Each row has a name. Each piece below is followed by the name of the row it came from, unless a question asks for something else. Each question is about the rows just above it. Places in a row count from 1.

[148  84 160 102  83 148 146] : Bude
[101 148 169 145 149  84 119] : vasok
[102 148 102 148 160  84 148] : torel
[146] is at row and place
Bude, 7
Which row holds these entries in another order? [102 148 148  84 160 102 148]
torel
[101] is at row and place
vasok, 1
[169] is at row and place
vasok, 3
Times [102] occurs in torel:
2

[131 153 139 120 129 142 135 125 108 127 120 124 131 113 101 123 125 119
 142 122 148 142 123 123 103 128 134] : Godeb
[143 145 148 130 115 121 147 145 132 137 120 112 128 139 138 134 144 101
 120 139 112 121 112 127 109 115 122] : lede
[143 143 148 131 115 121 147 145 134 139 121 113 128 141 139 135 145 102
 119 139 110 120 114 127 111 115 123] : Zotoz
[113 142 113 131 115 121 147 145 134 139 122 113 128 113 139 135 145 111
 111 139 109 119 111 127 111 113 123] : zifoz
[161  98 103 125 147 128 111 133 144 119  97 158 121 124 153 135 102 132
 113 133 105 128 112 116 120 106 137] : dibod
[142 114 129 138 130 124 143 131 140 161 149 124 133 168 120 150 141 127
 116 122  89 119 161 129 133 128 143] : gul
[105 102 103 128 133 121  97 119 137  98 125 144 120 106 158 113 112 153
 128 132 147 124 116 133 161 135 112] : zal
[143 128 139 135 121 120 146 140 140 149 135 117 130 156 134 143 144 113
 115 133  97 117 135 129 123 120 131] : tigu
[142 116 130 138 129 123 144 132 140 160 148 123 133 167 121 149 141 125
 115 124  90 119 158 129 132 127 142] : Zugi
[142 149 150 122 115 124 146 144 128 134 117 113 128 133 134 131 142 101
 123 138 119 124 109 126 106 115 122] : zeza
[143 143 148 131 115 121 147 146 134 138 121 113 128 141 139 135 128 102
 119 139 110 120 114 127 111 115 123] : valu
Count of [111] in zifoz:
4
Which row holds these entries in another order? [ 90 115 116 119 121 123 123 124 125 127 129 129 130 132 132 133 138 140
 141 142 142 144 148 149 158 160 167]
Zugi
The row with [131 153 139 120 129 142 135 125 108 127 120 124 131 113 101 123 125 119
 142 122 148 142 123 123 103 128 134] is
Godeb
How many times does zeza hold [101]?
1
Where do [142 114 129 138 130 124 143 131 140 161 149 124 133 168 120 150 141 127
 116 122  89 119 161 129 133 128 143] appear?
gul
[ 97  98 102 103 105 106 112 112 113 116 119 120 121 124 125 128 128 132
 133 133 135 137 144 147 153 158 161] is which row reordered?
zal
The row with [143 145 148 130 115 121 147 145 132 137 120 112 128 139 138 134 144 101
 120 139 112 121 112 127 109 115 122] is
lede

[134 133 141 139 116 115 115 124 125 137 120 122 139 128 131 122 134 140
 129 125 146 140 138 136 136 135 142 121]  fuzek
[134 133 131 123 114 151 123 113  99 137 128 132 138 128 122 136 124 118
 141 133 146 141 138 147 145 124 128 123]  vadu
[124 129 116 138 122 140 134 141 120 131 125 137 128 136 135 139 146 121
 122 125 134 133 139 141 115 136 142 115]  Nuse
[162 133 141 123 116 125 115 145 101 138 120  97 141 128 133 122 124 115
 141 133 169 140 138 127 136 134 149 121]  naso
[134 133 141 139 116 115 115 124 125 137 120 122 139 128 131 122 134 118
 129 125 146 140 138 127 136 135 142 121]  ginef
How many times does fuzek hold [140]?
2
Where do [134 133 131 123 114 151 123 113  99 137 128 132 138 128 122 136 124 118
 141 133 146 141 138 147 145 124 128 123] appear?
vadu
How many times does Nuse hold [115]?
2
[162] is at row and place
naso, 1
Which row holds these entries in another order? [115 115 116 120 121 122 122 124 125 125 128 129 131 133 134 134 135 136
 136 137 138 139 139 140 141 141 142 146]
Nuse
[135 142 121 134 133 141 139 116 115 115 124 125 137 120 122 139 128 131
 122 134 140 129 125 146 140 138 136 136] is which row reordered?
fuzek

[135 149 107 129 104 107 134 109] : Bup
[121 139 121 116 137 150 118 131] : tefus
[104 149 107 133 129 109 107 135] : pek
[123 118 119 150 107 147 119 136] : vekiz
[152 126 136 157 160  84 113 131] : Kiv
Row and place of [116] in the named rows:
tefus, 4
Put [109 135 107 104 107 149 129 134] back in order: which row is it?
Bup

[143 166 122 122 149 125 125 123 122] -> Ranab
[126 115 136 150 135 140 154 157 162] -> kimad
[122 122 122 123 166 149 143 126 125] -> Mepi
How many times does Mepi hold [166]?
1
q: [122 122 122 123 166 149 143 126 125]
Mepi
Where in the named rows is [157]?
kimad, 8
[140 136 157 162 150 126 135 154 115] is which row reordered?
kimad
How many times does Ranab hold [126]?
0
Where in the named rows is [115]?
kimad, 2
[122 122 122 123 125 125 143 149 166] is which row reordered?
Ranab

[139 116 113 125 125 137 149 108] : fef
[140 125 108 116 113 140 139 137] : nez
[106 142 142 142 131 127 142 127] : Gego
[118 133 127 122 141 123 113 108] : vipet
[108 113 116 125 125 137 139 149] is which row reordered?
fef
Times [142] occurs in Gego:
4
Put [108 139 116 113 125 125 137 149] back in order: which row is it?
fef
Put [113 125 125 137 149 108 139 116] back in order: which row is it?
fef
How many times does nez hold [140]?
2

